Here is a tiny trained network, its code and every weight. The questions are about switching its units off for an input and a target symbol, where a switched-off unit gives its printed mean instead of its output.

import numpy as np


def w(rows, s, z=0):
    codes = np.array(rows[::2]) - 128.0
    scale = np.full(codes.shape[1], s)
    scale[-1] = z or s
    return codes * scale


def f(y):
    return y / 2 * (1 + np.tanh(0.7978845608 * (y + 0.044715 * y**3)))


def softmax(a):
    e = np.exp(a - a.max(-1, keepdims=True))
    return e / e.sum(-1, keepdims=True)


def log_softmax(a):
    a = a - a.max(-1, keepdims=True)
    return a - np.log(np.exp(a).sum(-1, keepdims=True))


def net(x, mask):
    ids = ['ΛΞΩβδζμ'.index(c) for c in x.split()]
    T = len(ids)
    res = E[ids] + P[:T]
    q, k, v = (res @ M[0].T for M in (Q, K, V))
    z = softmax(np.where(np.tri(T) > 0, q @ k.T / 3**0.5, -1e9)) @ v
    res = res + np.where(mask[0], z, O[0][:, -1]) @ O[0][:, :-1]
    y = f(res @ A[0][:, :-1].T + A[0][:, -1])
    res = res + np.where(mask[1:9], y, B[0][:, -1]) @ B[0][:, :-1]
    return log_softmax(res[-1] @ U[:, :-1].T + U[:, -1])


Q, K, V, O, A, B = {}, {}, {}, {}, {}, {}
E = w([
[92,79,107,74,102,136,70],'Λ',
[122,55,172,113,121,95,235],'Ξ',
[84,79,129,144,130,101,99],'Ω',
[144,20,144,104,153,87,243],'β',
[82,151,153,111,154,139,87],'δ',
[79,149,107,157,79,183,98],'ζ',
[137,76,94,250,115,149,111],'μ',
],0.02)
P = w([
[62,68,51,213,162,212,103],'0',
[108,134,64,96,71,121,143],'1',
[92,58,53,139,173,200,132],'2',
[126,145,95,153,156,80,85],'3',
[62,125,205,183,239,95,132],'4',
[204,130,127,142,124,178,95],'5',
[81,72,151,170,118,192,112],'6',
[146,196,153,63,146,85,207],'7',
[114,107,173,137,170,201,186],'8',
[150,133,221,187,8,96,188],'9',
[146,63,64,138,165,196,164],'10',
],0.013)
Q[0] = w([
[32,170,173,147,168,153,35],'H0',
[253,117,54,120,64,25,117],'H0',
[205,95,205,197,236,93,50],'H0',
],0.0048)
K[0] = w([
[109,149,168,108,137,115,42],'H0',
[204,55,38,131,88,158,117],'H0',
[114,2,219,119,182,74,50],'H0',
],0.0054)
V[0] = w([
[168,110,152,97,102,101,111],'H0',
[107,105,53,195,180,255,150],'H0',
[101,160,77,169,85,192,176],'H0',
],0.0085)
O[0] = w([
[146,157,113,102,120,122,168,84],'H0',
[120,113,163,125,160,38,108,255],'H0',
[92,176,250,129,134,146,120,170],'H0',
],0.014,0.0097)
A[0] = w([
[33,69,161,185,153,169,145,9],'N0',
[149,193,15,51,21,86,56,139],'N1',
[227,84,154,146,98,164,93,52],'N2',
[208,192,111,120,138,119,2,159],'N3',
[153,189,175,108,79,158,163,125],'N4',
[157,102,199,79,122,39,116,138],'N5',
[157,216,154,28,171,108,138,112],'N6',
[200,53,136,61,168,120,152,252],'N7',
],0.008,0.004)
B[0] = w([
[165,79,87,33,254,110,220,234],'N0',
[210,164,146,38,194,38,151,134],'N1',
[124,218,59,143,101,27,173,123],'N2',
[51,192,68,160,50,63,213,144],'N3',
[78,186,106,110,97,99,108,132],'N4',
[83,197,19,223,93,76,234,254],'N5',
[97,127,87,243,114,87,127,132],'N6',
[83,126,214,159,79,171,50,195],'N7',
],0.0074,0.01)
U = w([
[90,22,84,102,181,113,206,5],'Λ',
[139,8,198,145,140,178,135,252],'Ξ',
[104,179,187,195,45,114,137,220],'Ω',
[153,176,101,125,135,127,158,101],'β',
[252,130,106,3,112,11,189,117],'δ',
[224,150,116,233,72,44,155,159],'ζ',
[166,103,116,104,88,113,223,35],'μ',
],0.0061,0.0042)

Each question gives the input, a string of symbols that net reads in full, and the target symbol t.
The units are the heads (3 rows each of Q, K, V and O) and the neurons (one row each of A and B). Each row of codes is followed by its name. A weight is (code - 128) times the scale printed after its matrix; where a second scale follows, it is the last column's (O, A, B and U).
mask holds one flag per unit, heads first, then neurons. A switched-off unit (its flag False) gives its mean, the last column of its rows in O or B, instead of its output. The means were averaged over made-up inputs and are rounded, as every weight is.
A unit's drop is (log p(t) with every unit on - log p(t) with that unit switched off) / (log p(t) with every unit on - log p(t) with every unit switched off).
The circuit of an input: a set's keep is (log p(t) with only the set's units on - log p(t) with every unit switched off) / (log p(t) with every unit on - log p(t) with every unit switched off). Starting from all 9 units, units are removed one at a time, each time the one whose removal leaves the highest keep (on an exact tie, the one counted first), for as long as the keep stays at least 0.8.
circuit, biggest first: the units of the circuit, biggest drop first
k most important neurons: the k neurons with the biggest drops, biggest first
drop when u is switched off: that unit's drop, to one decimal
input ζ δ ζ Λ, target Ω: 2 most important neurons => (N0, N3)
input μ β μ Λ ζ, target Λ: circuit, biggest first => (N0)
input Ω μ β μ Λ Λ μ Ξ, target ζ: circuit, biggest first => (N5, N6)
input μ Λ Λ Λ, target ζ: 2 most important neurons => (N0, N5)
input Λ Λ μ μ δ Λ, target ζ: circuit, biggest first => (N5, H0, N0)
input ζ β Ω μ δ Ω Ω Ω, target ζ: 3 most important neurons => (N5, N0, N6)
input Λ Ω Λ Λ μ μ Ω δ Λ Λ Λ, target Ξ: 3 most important neurons => (N5, N7, N0)
input ζ Λ β δ Ω ζ δ Ξ, target Ω: 2 most important neurons => (N7, N0)
input ζ Λ Λ β ζ δ δ Ξ β, target Ξ: 2 most important neurons => (N7, N5)
input β β ζ μ β β, target ζ: drop when N5 is switched off => 0.5
input Λ Ξ Λ μ ζ, target Λ: drop when N4 is switched off => 0.0
input Ω ζ ζ ζ Λ Ω Λ Ω, target Ω: drop when N3 is switched off => 0.0
input β μ Λ μ μ Ω Ω δ, target ζ: drop when N0 is switched off => 0.1
input ζ δ δ Ξ Λ ζ δ Ω β δ β, target Ξ: circuit, biggest first => (N7)
